Small tables with named rows and columns. After each table, cells are looked up by row and column.

sil
cols = fofas, runi, dar, zak, zuta, runa, lar, nivop, fuzulop, narumus
dalan: [32, 74, 32, 36, 19, 25, 58, 51, 45, 25]
faza: [56, 40, 38, 1, 49, -7, 3, 58, 80, 19]
mepupom: [47, 33, 51, 18, 47, 23, 13, 38, 50, 31]
kudako: [97, 67, 46, 37, 76, 8, -74, 22, 31, 91]
rasul: [25, 37, -6, 42, 26, 35, 77, 49, 33, 13]

What is the dar of kudako in sil? 46
What is the dar of dalan in sil? 32
What is the fuzulop of rasul in sil? 33
What is the fuzulop of dalan in sil? 45
What is the zak of kudako in sil? 37
What is the nivop of faza in sil? 58
What is the fuzulop of faza in sil? 80
What is the runi of faza in sil? 40
What is the runi of mepupom in sil? 33
What is the narumus of mepupom in sil? 31
What is the zuta of faza in sil? 49
What is the lar of rasul in sil? 77
What is the zak of mepupom in sil? 18
What is the dar of rasul in sil? -6
What is the nivop of rasul in sil? 49
What is the fofas of kudako in sil? 97
What is the runi of rasul in sil? 37

dil
         lezasa  bon  rumate  mir  pur  fes  tof  nuka  koz
zuviz        79  206     111  149  103  102  125   218  176
kozok       202   10     125  113  186  159  103   238   90
tumu        191   46     120  135  174  175   80   249   95
riso        188   55     104  165  190  152   90   251   92
lidu        118  232     119  135  178   84  131    58  192
gak         186   54      89  163  188  161   86   215   99
lakode       97  200      99  170  109  135  174   189  195
zalum        86  247      88  144  161   85  184    92  159
garapo       87  233      90  145  165   85  192   110  186
fofovap     204   98     215  186  174  152   45   162  150
pired        90  219     102  128   83   88  115   229  181
zuv         189  122     186  173  146  114   76   155   96
popipe      199  106     186  187  151  125   65   158  105
biv          79  249      98  127  179   95  183   103  187

zuv, rumate => 186
popipe, bon => 106
zalum, pur => 161
tumu, mir => 135
pired, pur => 83
gak, koz => 99
fofovap, fes => 152

vin =
,fedo,pame
tadon,192,163
goso,52,185
viseson,3,43
kar,169,134

viseson, fedo: 3
kar, fedo: 169
goso, pame: 185
goso, fedo: 52
tadon, fedo: 192
kar, pame: 134
tadon, pame: 163
viseson, pame: 43
Row with the largest pame: goso

rapubi =
|  | bigi | gefek | dem | kapemet |
|---|---|---|---|---|
| devok | 42 | 39 | 78 | 28 |
| tomarur | 19 | 22 | 20 | 44 |
| ger | 31 | 23 | 44 | 44 |
| vobo | 15 | 23 | 13 | 43 |
| gokur | 84 | 123 | 130 | 221 |
| zileg | 87 | 114 | 115 | 183 |
| pobone | 39 | 56 | 62 | 83 |
| digupit | 37 | 35 | 64 | 50 |
| luzog | 49 | 41 | 80 | 35 |

What is the kapemet of pobone in rapubi? 83
What is the dem of gokur in rapubi? 130
What is the gefek of tomarur in rapubi? 22
What is the bigi of vobo in rapubi? 15
What is the dem of tomarur in rapubi? 20
What is the kapemet of ger in rapubi? 44
What is the kapemet of zileg in rapubi? 183
What is the kapemet of luzog in rapubi? 35
What is the kapemet of devok in rapubi? 28
Row with the largest gefek: gokur

gugof:
cols = rodove, ves, daki, bal, reb, sepobi, rebad
gela: [14, 32, 75, 10, 93, 40, 80]
kan: [212, 213, 89, 206, 105, 221, 97]
tiri: [228, 204, 96, 219, 94, 229, 89]

bal of kan: 206
rebad of gela: 80
daki of gela: 75
ves of tiri: 204
bal of gela: 10
rodove of gela: 14
bal of tiri: 219
rebad of tiri: 89

Table tono
         lomagi  doraris  sogat    dat   dof  delako  takeg   lep    gog  rilemos
tader     -1.53    -1.89  -0.43   3.99  7.21   -2.11  -0.69  0.56  -2.54     7.73
bub        4.44     3.89   1.70  -5.02  1.12    1.36  -1.45  3.39  -7.51     7.15
tuvobur   -2.42    -3.48   0.34   2.21  5.62   -0.73  -0.79  2.26  -2.11     5.32
mobog     -2.56    -4.88   1.91  -2.77  2.61    1.84  -1.58  5.75  -3.78     2.83

What is the dat of tuvobur in tono? 2.21
What is the takeg of tader in tono? -0.69
What is the lomagi of mobog in tono? -2.56
What is the gog of tader in tono? -2.54
What is the delako of mobog in tono? 1.84
What is the rilemos of mobog in tono? 2.83
What is the sogat of tuvobur in tono? 0.34
What is the doraris of tader in tono? -1.89
What is the delako of bub in tono? 1.36
What is the rilemos of bub in tono? 7.15
What is the lep of tader in tono? 0.56
What is the doraris of tuvobur in tono? -3.48
What is the sogat of bub in tono? 1.70
What is the gog of mobog in tono? -3.78
What is the takeg of mobog in tono? -1.58
What is the takeg of tuvobur in tono? -0.79
What is the sogat of mobog in tono? 1.91
What is the lep of mobog in tono? 5.75
What is the lep of bub in tono? 3.39
Row with the largest dof: tader

likirir =
         mivafeg  kor  vin  nefos  pofo  bogivid  danupor  tamafem  taf  som
nosasa       7.2  3.2  3.7    6.7   6.2      6.0      5.8      7.8  3.8  5.7
zevo         3.1  7.0  3.3    4.6   4.9      4.3      3.7      4.2  3.4  6.0
lomiloz      3.3  6.0  5.2    1.3   8.5      9.5      6.2      6.5  3.7  7.7
moba         6.3  3.4  3.9    7.5   3.2      6.1      6.1      4.5  7.2  3.2
fofuza       2.8  8.2  2.4    4.5   6.2      5.6      2.8      4.9  1.5  7.0
vuvu         6.2  3.9  5.0    5.2   7.0      9.5      6.3      9.1  4.9  5.2
tiv          2.8  8.4  7.9    1.3   7.3      5.7      4.1      6.3  3.0  7.8
rofaz        4.3  6.5  2.4    2.6   8.3      7.4      2.6      5.5  1.5  6.5
balo         4.0  6.0  9.6    2.7   5.1      8.9      6.0      9.1  6.6  3.2
vobug        3.0  5.9  9.6    2.1   3.6      4.9      5.3      4.5  7.6  3.1
koreg        4.4  4.7  5.1    3.9   6.2      6.1      5.9      5.0  5.4  5.7
rekaba       4.7  4.7  5.2    5.7   4.0      4.5      5.7      5.0  6.1  4.8
berul        6.5  5.0  3.4    6.8   2.8      4.2      2.6      4.8  1.8  2.3
soluri       7.3  3.2  2.6    7.9   2.8      4.2      4.6      4.2  7.5  2.3

What is the nefos of vuvu in likirir?
5.2
What is the mivafeg of zevo in likirir?
3.1
What is the danupor of fofuza in likirir?
2.8
What is the danupor of nosasa in likirir?
5.8
What is the danupor of vobug in likirir?
5.3
What is the pofo of koreg in likirir?
6.2
What is the danupor of moba in likirir?
6.1
What is the vin of koreg in likirir?
5.1
What is the taf of berul in likirir?
1.8
What is the pofo of vobug in likirir?
3.6
What is the taf of nosasa in likirir?
3.8
What is the nefos of balo in likirir?
2.7
What is the vin of balo in likirir?
9.6

naride =
fields: fuli, gul, nosil, lur, sufef
gaku: [57, 69, 77, 65, 44]
nobape: [39, 8, 5, 34, 12]
tetomal: [22, 11, 40, 36, 24]
neropog: [53, 16, 78, 48, 58]
turalo: [4, 69, 59, 11, 36]
fimeg: [37, 40, 27, 64, 17]
mog: [32, 47, 64, 12, 26]
bop: [74, 66, 43, 46, 44]
zimemur: [74, 21, 57, 55, 31]
vurefuz: [40, 34, 11, 74, 31]
zis: [28, 68, 60, 37, 30]
deg: [63, 59, 56, 28, 71]

What is the nosil of nobape in naride? 5
What is the gul of tetomal in naride? 11
What is the fuli of turalo in naride? 4
What is the fuli of deg in naride? 63
What is the sufef of gaku in naride? 44
What is the gul of gaku in naride? 69
What is the lur of nobape in naride? 34
What is the nosil of mog in naride? 64
What is the nosil of gaku in naride? 77
What is the sufef of tetomal in naride? 24
What is the gul of deg in naride? 59
What is the gul of zis in naride? 68
What is the nosil of zimemur in naride? 57
What is the gul of fimeg in naride? 40
What is the lur of zimemur in naride? 55
What is the gul of zimemur in naride? 21
What is the fuli of neropog in naride? 53
What is the gul of neropog in naride? 16
What is the nosil of turalo in naride? 59
Which row has the largest lur? vurefuz

